Below are the code and all the weights of a small trained network. Each question names an input and a class and asks about switching units off, where a switched-off unit gives its printed mean instead of its output.

import numpy as np


def w(rows, s, z=0):
    codes = np.array(rows[::2]) - 128.0
    scale = np.full(codes.shape[1], s)
    scale[-1] = z or s
    return codes * scale


def norm(h):
    return h / np.sqrt((h * h).mean(-1, keepdims=True) + 1e-5)


def f(y):
    return y / 2 * (1 + np.tanh(0.7978845608 * (y + 0.044715 * y**3)))


def log_softmax(a):
    a = a - a.max(-1, keepdims=True)
    return a - np.log(np.exp(a).sum(-1, keepdims=True))


def net(x, mask):
    res = np.array(x, float).reshape(1, 3) / 4 @ E
    u = 0
    for l in range(4):
        y = f(norm(res) @ A[l][:, :-1].T + A[l][:, -1])
        res = res + np.where(mask[u : u + 3], y, B[l][:, -1]) @ B[l][:, :-1]
        u += 3
    return log_softmax(norm(res)[-1] @ U[:, :-1].T + U[:, -1])


A, B = {}, {}
E = w([
[254,109,113,185,70,116,73],'x0',
[32,141,214,76,67,154,102],'x1',
[88,83,195,173,160,101,210],'x2',
],0.0075)
A[0] = w([
[144,115,209,217,26,74,99,36],'0.n0',
[197,160,3,163,132,138,47,3],'0.n1',
[143,105,94,190,191,57,147,32],'0.n2',
],0.0077,0.0031)
B[0] = w([
[137,84,246,69,202,217,142,238],'0.n0',
[163,159,121,167,106,33,42,254],'0.n1',
[100,90,110,52,194,157,116,206],'0.n2',
],0.014,0.0044)
A[1] = w([
[24,254,195,188,87,129,140,192],'1.n0',
[167,171,79,163,173,103,146,3],'1.n1',
[199,244,85,103,116,249,46,191],'1.n2',
],0.0076,0.0013)
B[1] = w([
[70,134,83,118,85,82,111,254],'1.n0',
[152,232,105,154,254,134,114,150],'1.n1',
[213,160,105,88,25,171,169,225],'1.n2',
],0.0092,0.0038)
A[2] = w([
[148,79,227,220,155,124,177,28],'2.n0',
[123,81,2,195,185,194,194,3],'2.n1',
[7,150,162,152,100,98,136,139],'2.n2',
],0.0085,0.0027)
B[2] = w([
[100,147,141,159,117,194,131,204],'2.n0',
[146,153,135,83,166,93,153,180],'2.n1',
[113,83,95,247,93,107,138,252],'2.n2',
],0.016,0.0041)
A[3] = w([
[44,113,56,124,187,77,144,201],'3.n0',
[1,181,136,137,93,158,116,253],'3.n1',
[155,166,132,113,207,169,240,162],'3.n2',
],0.0089,0.0041)
B[3] = w([
[102,203,152,120,114,87,252,254],'3.n0',
[146,93,68,135,179,176,127,249],'3.n1',
[38,151,141,115,159,116,38,247],'3.n2',
],0.014,0.0051)
U = w([
[79,114,32,231,106,103,237,168],'0',
[229,114,243,82,58,139,130,86],'1',
[123,46,208,134,205,225,123,157],'2',
[247,181,53,170,153,12,58,160],'3',
[164,144,43,91,62,175,138,141],'4',
[143,139,150,150,119,101,160,2],'5',
[75,211,132,97,217,33,169,162],'6',
],0.015,0.0066)

Each question gives the input, the list of numbers given to net, and the class t.
The units are the neurons (one row each of A and B). Each row of codes is followed by its name. A weight is (code - 128) times the scale printed after its matrix; where a second scale follows, it is the last column's (A, B and U).
mask holds one flag per neuron, layer by layer. A switched-off neuron (its flag False) gives its mean, the last column of its row in B, instead of its output. The means were averaged over made-up inputs and are rounded, as every weight is.
A unit's drop is (log p(t) with every unit on - log p(t) with that unit switched off) / (log p(t) with every unit on - log p(t) with every unit switched off).
The circuit of an input: a set's keep is (log p(t) with only the set's units on - log p(t) with every unit switched off) / (log p(t) with every unit on - log p(t) with every unit switched off). Starting from all 12 units, units are removed one at a time, each time the one whose removal leaves the highest keep (on an exact tie, the one counted first), for as long as the keep stays at least 0.8.
units of the circuit, in order: the units of the circuit, biggest drop first
k most important neurons: the k neurons with the biggest drops, biggest first
k most important neurons of layer l: the k neurons of layer l with the biggest drops, biggest first
drop when u is switched off: that unit's drop, to one decimal
input [-4,0,-3], class 0: 3 most important neurons => 0.n0; 0.n2; 1.n0
input [6,-7,6], class 6: units of the circuit, in order => 0.n2; 2.n1; 2.n2
input [-1,7,-6], class 4: units of the circuit, in order => 1.n2
input [-6,-2,-5], class 4: units of the circuit, in order => 1.n2; 0.n2
input [4,7,-8], class 1: 2 most important neurons of layer 3 => 3.n1; 3.n2
input [-4,-1,-7], class 3: 2 most important neurons => 0.n1; 0.n0
input [0,-3,0], class 3: 3 most important neurons => 0.n1; 3.n2; 1.n0
input [1,6,0], class 2: 3 most important neurons => 0.n0; 0.n1; 3.n0
input [3,2,-1], class 1: 2 most important neurons of layer 0 => 0.n1; 0.n2
input [1,5,-4], class 4: 2 most important neurons => 0.n0; 1.n2
input [-1,2,-3], class 4: 2 most important neurons => 1.n2; 0.n0
input [1,-8,2], class 6: 2 most important neurons => 0.n2; 3.n0
input [-2,-1,8], class 0: 2 most important neurons => 0.n0; 2.n2
input [-5,-3,-8], class 3: units of the circuit, in order => 0.n1
input [-1,8,-5], class 4: 2 most important neurons => 1.n2; 3.n0
input [-5,1,-8], class 4: drop when 1.n2 is switched off => 0.3
input [4,-2,3], class 2: drop when 0.n1 is switched off => 0.0
input [7,-8,8], class 6: drop when 1.n1 is switched off => 0.1
